Below is a small trained network, with its code and all its weights. Each question gives an input and a class and asks what happens when units are switched off, that is, made to give their printed mean instead of their output.

import numpy as np


def w(rows, s, z=0):
    codes = np.array(rows[::2]) - 128.0
    scale = np.full(codes.shape[1], s)
    scale[-1] = z or s
    return codes * scale


def f(y):
    return y / 2 * (1 + np.tanh(0.7978845608 * (y + 0.044715 * y**3)))


def log_softmax(a):
    a = a - a.max(-1, keepdims=True)
    return a - np.log(np.exp(a).sum(-1, keepdims=True))


def net(x, mask):
    res = np.array(x, float).reshape(1, 6) / 4 @ E
    y = f(res @ A[0][:, :-1].T + A[0][:, -1])
    res = res + np.where(mask, y, B[0][:, -1]) @ B[0][:, :-1]
    return log_softmax(res[-1] @ U[:, :-1].T + U[:, -1])


A, B = {}, {}
E = w([
[188,126,168,131,89,173,139,10,126,138,190],'x0',
[133,92,190,76,114,133,145,106,168,159,145],'x1',
[206,36,125,163,131,29,169,153,58,226,38],'x2',
[123,144,156,65,139,91,83,134,136,151,206],'x3',
[124,99,105,241,213,199,108,147,64,132,141],'x4',
[112,131,169,163,39,117,2,152,65,216,154],'x5',
],0.0093)
A[0] = w([
[115,83,122,111,204,103,152,176,145,57,137,212],'neuron 1',
[222,108,157,158,120,71,92,133,55,252,56,183],'neuron 2',
[83,98,130,140,137,49,95,255,69,186,81,191],'neuron 3',
[174,189,177,64,8,126,80,16,92,154,167,216],'neuron 4',
[186,155,108,129,111,179,101,61,169,59,145,166],'neuron 5',
[112,151,112,81,158,95,150,80,192,134,160,170],'neuron 6',
[67,126,197,91,29,138,73,97,108,115,164,166],'neuron 7',
[144,163,78,170,160,154,187,109,136,86,153,181],'neuron 8',
[158,186,59,202,156,208,140,52,114,86,103,191],'neuron 9',
[128,159,138,110,48,156,116,125,236,81,222,254],'neuron 10',
[90,112,67,162,164,166,110,189,165,153,111,128],'neuron 11',
[128,137,165,40,208,101,201,113,238,63,144,166],'neuron 12',
[103,90,40,166,196,171,96,218,156,86,89,243],'neuron 13',
],0.0086,0.0033)
B[0] = w([
[143,116,125,158,192,140,141,81,83,63,140,183],'neuron 1',
[220,89,90,255,93,60,175,118,149,175,206,255],'neuron 2',
[157,187,145,206,90,121,146,55,93,131,116,227],'neuron 3',
[102,115,199,142,60,126,49,141,171,165,132,238],'neuron 4',
[56,107,181,90,133,146,152,180,114,91,98,198],'neuron 5',
[207,139,209,61,101,103,118,139,109,104,180,183],'neuron 6',
[113,150,155,124,86,110,64,176,84,177,157,202],'neuron 7',
[95,43,110,135,185,199,208,110,173,81,121,192],'neuron 8',
[58,34,92,154,89,160,158,200,151,76,71,213],'neuron 9',
[115,99,244,62,86,105,54,176,129,111,133,236],'neuron 10',
[147,191,103,134,167,156,102,128,81,100,144,161],'neuron 11',
[182,86,168,68,184,127,122,48,97,83,214,238],'neuron 12',
[66,202,108,135,179,169,174,87,45,112,86,205],'neuron 13',
],0.0091,0.015)
U = w([
[73,70,70,160,216,178,204,209,132,48,35,1],'0',
[168,120,147,18,224,108,172,64,129,63,123,199],'1',
[216,78,92,206,83,39,162,96,183,245,142,242],'2',
[73,172,210,67,37,108,37,204,147,139,111,39],'3',
[107,255,100,214,181,124,156,120,40,137,33,106],'4',
],0.0071,0.001)

Each question gives the input, the list of numbers given to net, and the class t.
The units are the neurons (one row each of A and B). Each row of codes is followed by its name. A weight is (code - 128) times the scale printed after its matrix; where a second scale follows, it is the last column's (A, B and U).
mask holds one flag per neuron, in row order. A switched-off neuron (its flag False) gives its mean, the last column of its row in B, instead of its output. The means were averaged over made-up inputs and are rounded, as every weight is.
A unit's drop is (log p(t) with every unit on - log p(t) with that unit switched off) / (log p(t) with every unit on - log p(t) with every unit switched off).
The circuit of an input: a set's keep is (log p(t) with only the set's units on - log p(t) with every unit switched off) / (log p(t) with every unit on - log p(t) with every unit switched off). Starting from the 12 units with the biggest drops (on a tie, the unit counted first), units are removed one at a time, each time the one whose removal leaves the highest keep (on an exact tie, the one counted first), for as long as the keep stays at least 0.8.
circuit, biggest first: the units of the circuit, biggest drop first
top k neurons: the k neurons with the biggest drops, biggest first
drop of u: that unit's drop, to one decimal
input [-7,2,0,-3,6,-4], class 4: circuit, biggest first : [neuron 13]
input [-4,7,-1,2,2,8], class 2: circuit, biggest first : [neuron 2; neuron 10]
input [-2,-1,1,-2,7,8], class 4: top 4 neurons : [neuron 13; neuron 11; neuron 4; neuron 3]
input [5,8,-5,2,-5,-5], class 3: top 2 neurons : [neuron 10; neuron 4]
input [-8,-5,4,2,-6,3], class 2: top 2 neurons : [neuron 2; neuron 5]
input [-8,-8,1,0,3,-6], class 4: top 2 neurons : [neuron 13; neuron 3]
input [4,4,-2,5,-5,-4], class 3: top 2 neurons : [neuron 4; neuron 10]
input [7,5,7,-3,8,-6], class 0: top 4 neurons : [neuron 9; neuron 8; neuron 4; neuron 3]
input [-8,-8,-8,4,-6,-1], class 1: top 2 neurons : [neuron 12; neuron 4]
input [5,6,-2,-8,5,4], class 0: top 4 neurons : [neuron 10; neuron 9; neuron 6; neuron 3]
input [7,4,-5,-6,5,-6], class 0: drop of neuron 9 : 1.0
input [8,5,-7,4,7,0], class 3: drop of neuron 3 : 0.0
input [5,2,1,0,5,-7], class 0: drop of neuron 9 : 0.5
input [8,6,6,7,-5,-3], class 3: circuit, biggest first : [neuron 4]
